Below is a small trained network, with its code and all its weights. Each question gives an input and a target symbol and asks what happens when units are switched off, that is, made to give their printed mean instead of their output.

import numpy as np


def w(rows, s, z=0):
    codes = np.array(rows[::2]) - 128.0
    scale = np.full(codes.shape[1], s)
    scale[-1] = z or s
    return codes * scale


def f(y):
    return y / 2 * (1 + np.tanh(0.7978845608 * (y + 0.044715 * y**3)))


def softmax(a):
    e = np.exp(a - a.max(-1, keepdims=True))
    return e / e.sum(-1, keepdims=True)


def log_softmax(a):
    a = a - a.max(-1, keepdims=True)
    return a - np.log(np.exp(a).sum(-1, keepdims=True))


def net(x, mask):
    ids = ['αβγεπσψω'.index(c) for c in x.split()]
    T = len(ids)
    res = E[ids] + P[:T]
    r = res
    for j in range(3):
        rows = slice(2 * j, 2 * j + 2)
        q, k, v = (r @ M[0][rows].T for M in (Q, K, V))
        z = softmax(np.where(np.tri(T) > 0, q @ k.T / 2**0.5, -1e9)) @ v
        o = O[0][rows]
        res = res + np.where(mask[j], z, o[:, -1]) @ o[:, :-1]
    y = f(res @ A[0][:, :-1].T + A[0][:, -1])
    res = res + np.where(mask[3:27], y, B[0][:, -1]) @ B[0][:, :-1]
    return log_softmax(res[-1] @ U[:, :-1].T + U[:, -1])


Q, K, V, O, A, B = {}, {}, {}, {}, {}, {}
E = w([
[45,181,131],'α',
[119,145,103],'β',
[204,145,202],'γ',
[78,143,77],'ε',
[160,88,4],'π',
[87,16,116],'σ',
[232,125,81],'ψ',
[123,145,108],'ω',
],0.02)
P = w([
[181,200,4],'0',
[164,153,105],'1',
[146,140,126],'2',
[141,132,135],'3',
[132,125,140],'4',
[125,121,145],'5',
[118,119,150],'6',
[114,115,151],'7',
[109,114,155],'8',
[105,111,155],'9',
[100,111,159],'10',
[99,107,159],'11',
[91,106,162],'12',
[90,105,163],'13',
],0.013)
Q[0] = w([
[117,100,174],'h0',
[72,168,152],'h0',
[169,101,178],'h1',
[113,137,222],'h1',
[62,203,56],'h2',
[158,3,57],'h2',
],0.012)
K[0] = w([
[161,125,41],'h0',
[146,141,154],'h0',
[183,158,89],'h1',
[90,205,83],'h1',
[3,138,87],'h2',
[152,42,79],'h2',
],0.011)
V[0] = w([
[109,210,107],'h0',
[61,84,98],'h0',
[251,36,164],'h1',
[71,137,212],'h1',
[3,97,151],'h2',
[29,117,103],'h2',
],0.0068)
O[0] = w([
[192,136,94,124],'h0',
[85,124,155,148],'h0',
[230,164,152,164],'h1',
[180,2,144,3],'h1',
[189,222,139,49],'h2',
[194,163,94,113],'h2',
],0.0064,0.0039)
A[0] = w([
[85,172,132,20],'n0',
[178,253,140,98],'n1',
[160,70,51,82],'n2',
[168,82,232,29],'n3',
[138,109,115,95],'n4',
[98,88,221,68],'n5',
[72,71,196,62],'n6',
[148,106,203,32],'n7',
[161,104,175,81],'n8',
[113,131,94,77],'n9',
[145,183,168,117],'n10',
[131,139,152,179],'n11',
[116,172,204,118],'n12',
[198,124,51,1],'n13',
[139,177,162,138],'n14',
[139,83,141,123],'n15',
[125,130,127,94],'n16',
[230,152,189,82],'n17',
[51,80,163,124],'n18',
[136,123,138,142],'n19',
[96,217,141,77],'n20',
[105,106,176,47],'n21',
[143,91,147,104],'n22',
[70,155,130,22],'n23',
],0.015,0.0088)
B[0] = w([
[195,103,156,133],'n0',
[140,5,91,201],'n1',
[49,121,142,211],'n2',
[108,90,226,147],'n3',
[125,128,119,124],'n4',
[157,106,88,196],'n5',
[177,137,99,226],'n6',
[116,78,169,128],'n7',
[133,94,169,125],'n8',
[151,124,166,128],'n9',
[138,112,71,150],'n10',
[115,155,123,161],'n11',
[84,129,90,163],'n12',
[228,169,219,172],'n13',
[129,139,74,157],'n14',
[104,107,96,168],'n15',
[142,116,129,112],'n16',
[152,68,177,155],'n17',
[137,190,197,255],'n18',
[124,139,113,134],'n19',
[152,128,85,187],'n20',
[145,124,88,141],'n21',
[119,103,111,144],'n22',
[152,104,201,130],'n23',
],0.011,0.007)
U = w([
[118,71,124,13],'α',
[49,132,134,254],'β',
[107,117,155,97],'γ',
[142,130,50,117],'ε',
[134,249,159,211],'π',
[177,100,155,94],'σ',
[101,84,169,47],'ψ',
[110,125,163,85],'ω',
],0.015,0.0076)

Each question gives the input, a string of symbols that net reads in full, and the target symbol t.
The units are the heads (2 rows each of Q, K, V and O) and the neurons (one row each of A and B). Each row of codes is followed by its name. A weight is (code - 128) times the scale printed after its matrix; where a second scale follows, it is the last column's (O, A, B and U).
mask holds one flag per unit, heads first, then neurons. A switched-off unit (its flag False) gives its mean, the last column of its rows in O or B, instead of its output. The means were averaged over made-up inputs and are rounded, as every weight is.
A unit's drop is (log p(t) with every unit on - log p(t) with that unit switched off) / (log p(t) with every unit on - log p(t) with every unit switched off).
The circuit of an input: a set's keep is (log p(t) with only the set's units on - log p(t) with every unit switched off) / (log p(t) with every unit on - log p(t) with every unit switched off). Starting from the 12 units with the biggest drops (on a tie, the unit counted first), units are removed one at a time, each time the one whose removal leaves the highest keep (on an exact tie, the one counted first), for as long as the keep stays at least 0.8.
units of the circuit, in order: the units of the circuit, biggest drop first
unit that matters most: the unit with the biggest drop
top k neurons: the k neurons with the biggest drops, biggest first
heads that matter: for each layer, one digit per head in row order, 1 if its drop is at least 0.15 and else 0, layers parted by /
drop when u is switched off: that unit's drop, to one decimal
input β α α α ε σ α ε π α σ α γ, target β: units of the circuit, in order : [h1 n12]
input ω α ψ ε ω β σ ψ ψ ε ε β γ ε, target π: top 3 neurons : [n1 n2 n15]
input σ σ ψ ω σ ω γ ψ α γ ε γ β, target ε: units of the circuit, in order : [h2 n18]
input σ α σ ψ γ π, target π: units of the circuit, in order : [n13 n1]
input π π ω, target ε: unit that matters most : h1
input π ψ σ σ ε β π σ γ σ γ π, target β: heads that matter : 100
input ψ σ γ, target α: units of the circuit, in order : [h1 n1]
input α α σ π σ π σ π α, target π: units of the circuit, in order : [n18 n1]
input σ π ψ α σ γ γ, target ψ: top 3 neurons : [n3 n17 n7]
input β σ ω ψ γ γ, target β: heads that matter : 011
input ψ ε σ β, target ε: heads that matter : 001
input σ ε σ ω γ ε σ γ σ ψ ω β γ, target ψ: heads that matter : 000
input γ π ψ β σ ψ α, target ε: top 2 neurons : [n20 n1]
input α α σ γ γ ψ π σ ω α α, target π: units of the circuit, in order : [n18]
input α σ σ σ π ψ σ σ ω, target ε: drop when n18 is switched off : 0.5
input π π σ γ γ ψ α ψ ε ε π, target β: drop when n2 is switched off : 1.4
input π σ σ α σ γ, target ε: drop when n20 is switched off : 0.1
